Below is a small trained network, with its code and all its weights. Each question gives an input and a class and asks what happens when units are switched off, that is, made to give their printed mean instead of their output.

import numpy as np


def w(rows, s, z=0):
    codes = np.array(rows[::2]) - 128.0
    scale = np.full(codes.shape[1], s)
    scale[-1] = z or s
    return codes * scale


def f(y):
    return y / 2 * (1 + np.tanh(0.7978845608 * (y + 0.044715 * y**3)))


def log_softmax(a):
    a = a - a.max(-1, keepdims=True)
    return a - np.log(np.exp(a).sum(-1, keepdims=True))


def net(x, mask):
    res = np.array(x, float).reshape(1, 8) / 4 @ E
    y = f(res @ A[0][:, :-1].T + A[0][:, -1])
    res = res + np.where(mask, y, B[0][:, -1]) @ B[0][:, :-1]
    return log_softmax(res[-1] @ U[:, :-1].T + U[:, -1])


A, B = {}, {}
E = w([
[128,132,127,122,125,129,133,130],'x0',
[51,151,97,63,101,2,121,196],'x1',
[148,209,96,154,108,144,171,117],'x2',
[165,141,167,127,209,39,188,115],'x3',
[126,158,112,47,156,136,105,62],'x4',
[131,127,130,94,115,140,149,136],'x5',
[140,117,125,73,110,145,160,143],'x6',
[204,137,179,119,58,44,70,104],'x7',
],0.0098)
A[0] = w([
[134,179,96,106,114,53,114,198,42],'neuron 0',
[75,89,89,135,251,171,147,158,74],'neuron 1',
[191,112,106,190,117,124,159,240,67],'neuron 2',
[154,122,150,153,129,123,153,236,157],'neuron 3',
[135,113,78,53,206,127,39,88,132],'neuron 4',
[130,195,122,67,165,130,102,56,88],'neuron 5',
[138,120,139,134,204,49,227,127,26],'neuron 6',
[94,93,17,120,150,69,130,162,82],'neuron 7',
[159,123,152,143,183,33,210,87,55],'neuron 8',
[111,3,198,172,123,108,140,196,188],'neuron 9',
[61,129,47,92,69,106,73,195,94],'neuron 10',
[172,251,39,189,67,113,213,112,136],'neuron 11',
[122,85,141,114,192,65,202,65,83],'neuron 12',
[46,139,70,126,180,161,197,151,59],'neuron 13',
[69,169,102,105,147,67,125,174,2],'neuron 14',
],0.0075,0.0035)
B[0] = w([
[233,122,162,157,164,124,174,104,221],'neuron 0',
[130,88,238,109,100,70,98,94,239],'neuron 1',
[112,226,177,138,202,150,98,211,181],'neuron 2',
[87,178,96,80,142,124,73,155,189],'neuron 3',
[97,194,76,92,163,136,129,162,205],'neuron 4',
[109,182,172,106,169,161,101,210,188],'neuron 5',
[98,131,95,186,69,206,128,92,226],'neuron 6',
[178,112,157,188,131,178,155,87,213],'neuron 7',
[83,175,109,207,38,163,114,38,234],'neuron 8',
[58,116,101,63,198,128,92,140,246],'neuron 9',
[158,94,118,189,101,192,170,118,254],'neuron 10',
[83,63,83,64,191,19,143,58,236],'neuron 11',
[88,174,80,130,60,167,155,120,210],'neuron 12',
[181,123,212,89,48,48,2,136,238],'neuron 13',
[237,127,133,156,192,172,212,152,211],'neuron 14',
],0.0075,0.006)
U = w([
[171,120,240,85,73,61,54,112,94],'0',
[217,81,154,160,234,227,180,106,95],'1',
[44,124,44,143,39,204,116,110,58],'2',
[68,70,54,60,217,93,123,98,253],'3',
[82,242,100,73,255,156,99,222,53],'4',
[110,122,133,105,157,134,116,121,183],'5',
],0.0088,0.0045)

Each question gives the input, the list of numbers given to net, and the class t.
The units are the neurons (one row each of A and B). Each row of codes is followed by its name. A weight is (code - 128) times the scale printed after its matrix; where a second scale follows, it is the last column's (A, B and U).
mask holds one flag per neuron, in row order. A switched-off neuron (its flag False) gives its mean, the last column of its row in B, instead of its output. The means were averaged over made-up inputs and are rounded, as every weight is.
A unit's drop is (log p(t) with every unit on - log p(t) with that unit switched off) / (log p(t) with every unit on - log p(t) with every unit switched off).
The circuit of an input: a set's keep is (log p(t) with only the set's units on - log p(t) with every unit switched off) / (log p(t) with every unit on - log p(t) with every unit switched off). Starting from the 12 units with the biggest drops (on a tie, the unit counted first), units are removed one at a time, each time the one whose removal leaves the highest keep (on an exact tie, the one counted first), for as long as the keep stays at least 0.8.
units of the circuit, in order: the units of the circuit, biggest drop first
most important unit: the unit with the biggest drop
top k neurons: the k neurons with the biggest drops, biggest first
input [7,2,8,-4,2,6,4,0], class 3: units of the circuit, in order : (neuron 11)
input [-8,-2,-7,6,-4,7,8,6], class 3: units of the circuit, in order : (neuron 9; neuron 13)
input [-8,2,0,2,-3,2,-4,-3], class 0: units of the circuit, in order : (neuron 4; neuron 1; neuron 10)
input [3,8,-7,-3,-7,-2,-6,-8], class 0: top 2 neurons : (neuron 13; neuron 1)
input [1,-2,-6,3,-3,2,-4,-6], class 0: units of the circuit, in order : (neuron 1; neuron 13)
input [3,-3,0,-1,7,-4,5,-5], class 4: units of the circuit, in order : (neuron 4; neuron 5)
input [3,6,-4,2,-4,2,-7,-4], class 1: units of the circuit, in order : (neuron 14; neuron 7)
input [4,4,6,4,-7,-8,-4,7], class 5: units of the circuit, in order : (neuron 13; neuron 1)
input [8,4,1,7,0,3,3,4], class 2: units of the circuit, in order : (neuron 8; neuron 6)
input [-4,0,6,-4,6,4,6,5], class 3: units of the circuit, in order : (neuron 11; neuron 13)
input [4,1,2,-7,-6,-5,-4,-7], class 0: units of the circuit, in order : (neuron 13; neuron 1)
input [-6,-7,1,2,8,-1,-7,6], class 4: units of the circuit, in order : (neuron 5; neuron 4; neuron 1)
input [-3,8,6,1,-1,2,-2,-2], class 1: units of the circuit, in order : (neuron 14; neuron 0)
input [5,-5,-8,2,-8,-5,3,-7], class 3: most important unit : neuron 9
input [-7,6,2,4,4,-5,0,-4], class 1: units of the circuit, in order : (neuron 14; neuron 7)
input [-2,-2,-2,-6,-8,5,-3,3], class 4: top 2 neurons : (neuron 2; neuron 9)
input [3,7,-8,-1,-7,6,7,5], class 3: top 2 neurons : (neuron 9; neuron 3)
input [8,7,2,6,-2,4,-3,6], class 1: top 3 neurons : (neuron 0; neuron 14; neuron 13)
input [1,-4,-1,-7,8,-3,-2,-6], class 4: top 3 neurons : (neuron 4; neuron 5; neuron 8)
input [4,-6,5,-6,-8,5,7,6], class 4: most important unit : neuron 2
input [-8,2,8,-4,2,-5,3,5], class 3: top 2 neurons : (neuron 11; neuron 13)
input [2,7,-7,1,-8,2,0,-4], class 4: top 2 neurons : (neuron 9; neuron 3)
input [-5,-7,2,-2,8,4,1,4], class 4: top 2 neurons : (neuron 5; neuron 4)
input [8,-5,-2,6,-8,-3,-3,-3], class 4: top 2 neurons : (neuron 2; neuron 9)
input [5,7,-5,2,7,7,-5,-6], class 1: top 2 neurons : (neuron 14; neuron 7)
input [-7,0,7,5,5,-6,2,6], class 3: top 3 neurons : (neuron 11; neuron 13; neuron 1)
